[128 = 0]

[128 134 136 123 135 135 130 118 129 123 134 150  97 142 132 120 131 117
 141 120 134 128 125 147 110 130 152 142  88 125 121 131 141 125 133 150
 122 118 162 129 146 130 118 133 149 118 151 126 124 110 124 126 115 124
 115 110 138 124 134 128 140 124 130  99 136 129 120 116 121 122 128 134
 128 138] : [45]
[142 126 129 145 132 115 142 137 157 110 129 157  97 143 129 126 128 119
 119 125 144 122 121 116 113 134 150 125 110 131 154 147 136 144 134 139
 129 101 158 135 154 136 126 118 144 127 139 122 136 130  76 131 120 130
 117 118 139 150 129 124 132 127 146 121 136 115 119 124 154 124 128 138
 116 146] : [41]
[151 122 111 141 123 146 148 106 111 131 144 143 129 105 139 129 120 116
 128 106 149 131 133 129 156 142 130 127  91 111 124 136 147 119 120 113
 150 135 126 125 109 155 113 124 117 111 140 111 114 125 104 122 111 128
 111 148 136 120 137 144 149 134 125 105 133 143 117 146 154 113 119 128
 130 114] : [46]
[146 134 130 149 121 135 137 130 128 118 141 164 125 146 118 122 133 126
 140 109 145 120 137 102 121 132 147 131 113 117 130 134 143 119 121 111
 123 117 172 140 140 141 121 150 121 134 141 125 138 126  55 118  89 125
 119 115 137 137 137  97 140 138 114 120 131 130 123 136 155  99 129 138
 120 150] : [41]
[128 125 126 126 153 138 151 164 134 139 149 190 109 139 121 126 126 155
 135 133 136 129 155 169 132 150 162 109 102 117 101 105 153 101 112 102
 177 130 142 117 110 135 124 132 124 160 129 118  98 123 185 135 162 111
 121 115 132 127 136 128 131 120 126  65 142 119 123  64  69 118 149 134
 148 104] : [46]
[132 138 136 142 126 119 132 149 156 120 142 161 120 136  97 117 137 162
 131  99 132 109 137 160 130 145 161 105 134 117 143 116 143 100 122  81
 122 103 164 141 127 109 138 141 103 187 119 125 130 144 141 146 124 122
 142  97 132 140 145  72 122 121 118  91 121 107 134  95 143  99 143 135
 134 132] : [41]
[170 113 114 159 129 119 152 113 121 138 138 176 130  72 143 128 117 142
 125  87 142 153 145 146 160 165 147 193  80 114 146 132 150  88 114 104
 191 151 105 104 111 168 100 119  96 152 124  96  99 117 159 116 133 127
 115 143 131 117 128 151 136 131 104 106 125 138 122 150 106 111 119 121
 144 105] : [39]
[127 135 138 140 124 143 123 138 121 132 147 114 145 121 116 127 132 154
 125  99 130 143 154 113 175 128 125 182 141 116 102 128 143  97 134 108
 146 140 139 126 114 134 124 145 110 151 141 103 113 124 112 120 127 137
 129 115 121 100 129 128 127 131 106 104 124 131 122 131  93 113 146 121
 133 111] : [39]
[118 137 153 115 138 120 113 149 123 121 127 133 121 138 129 124 120 129
 129 168 132 135 133 104  90 116 108 167 132 154 122 154 129 122 137 154
  99 115 147 135 149  89 131 132 154 114 135 118 160 139  80 140 112 134
 117 104 128 112 117 138 129 129 122 146 120 121 139 109  95 106 142 128
 114 141] : [27]
[111 135 126 111 125 123 116 103 128 117 135 126 136 163 117 134 154 137
 135 144 130 100 109 157 126 150 134  73 153 116 118  97 125 133 140 102
 101 108 159 126 125 114 162 131  96 161  92 133 143 136 156 138 111 124
 147 109 130 125 142 100 120 122 121 110 109 124 126  99 158 118 142 136
 130 114] : [41]
[137 134 105 196   4 139 146 114 142 114 139 132 132 161 128 135 141  95
 114 103 146 101 101  89 136 128 137  62 144 111 118 131 124 182 145  87
 105 104 168 124 134 181 133 140 114 117 138 137 151 123  26 123  70 123
 125 158 147 159 141 103 137 133 163 142 161 135 103 187 230 124  97 139
 110 155] : [41]
[155 115 124 166 135 136 155 167 135 135 163 195 101 155 110 145 123 126
 117 157 138 132 154 100 132 125 137 100  95 130 127 119 132 151 121 113
 153 127 123 115 115 166  99 129 129 121 159 116 113 124  86 123 144 124
 104 135 133 142 129 145 133 137 142 114 145 130 129 117 118  94 120 130
 136 174] : [46]
[111 140 128  96 140 158 135 153  94 143 150 158 120 143 125 112 142 143
 160 126 139 123 143 192 144 136 140  63  94 118  49  85 147 114 125 111
 155 143 143 125 116 137 106 142 139 114 143 122 107 102 206 141 152 114
 118 125 132 104 135 116 134 120 122  66 148 132 121  89  88 124 133 130
 146 115] : [45]
[108 135 118  90 131 144 135 128  86 130 126 132 122 122 154 115 142 133
 152 128 147 126 117 166 133 146 111 111 120 134  70 101 146 107 130 118
 150 140 133 144 126 105 134 130 152 104 136 116 132 116 166 155 124 115
 139 148 131 107 119 126 130 112 136 108 164 127 124  87  91 151 129 133
 134  84] : [47]
[137 132 116 145 127 112 132 125 137 117 125 154 119 151 130 123 141 106
 132 118 143 135 108 105 104 135 138 129 133 135 116 115 127 142 144 121
 104 122 169 161 144 136 125 136 122 144 137 132 156 109 108 126  87 132
 123 129 129 130 128 103 127 124 135 136 133 125 118 149 166 125 115 134
 126 151] : [41]
[129 126 131 121 132 130 142 152 133 132 134 168 113 134 119 129 126 135
 132 137 140 125 136 139 121 138 143 103 110 131 122 117 136 125 126 115
 146 130 129 126 126 127 120 128 135 132 128 119 124 127 137 137 149 117
 126 135 129 138 134 132 129 122 134 106 138 124 134 100 102 116 128 128
 135 137] : [46]
[140 119 112 144  81 110 132 120 149 117 129 150 114 143 124 133 130 111
 104 100 143 109 105 139 123 152 158 104 136 116 151 122 132 135 138 106
 124  96 165 133 125 143 158 125 110 170 107 126 135 245 130 120 106 125
 135 115 137 138 134 111 126 120 138  98 117 127 116 128 168 120 132 156
 122 112] : [41]
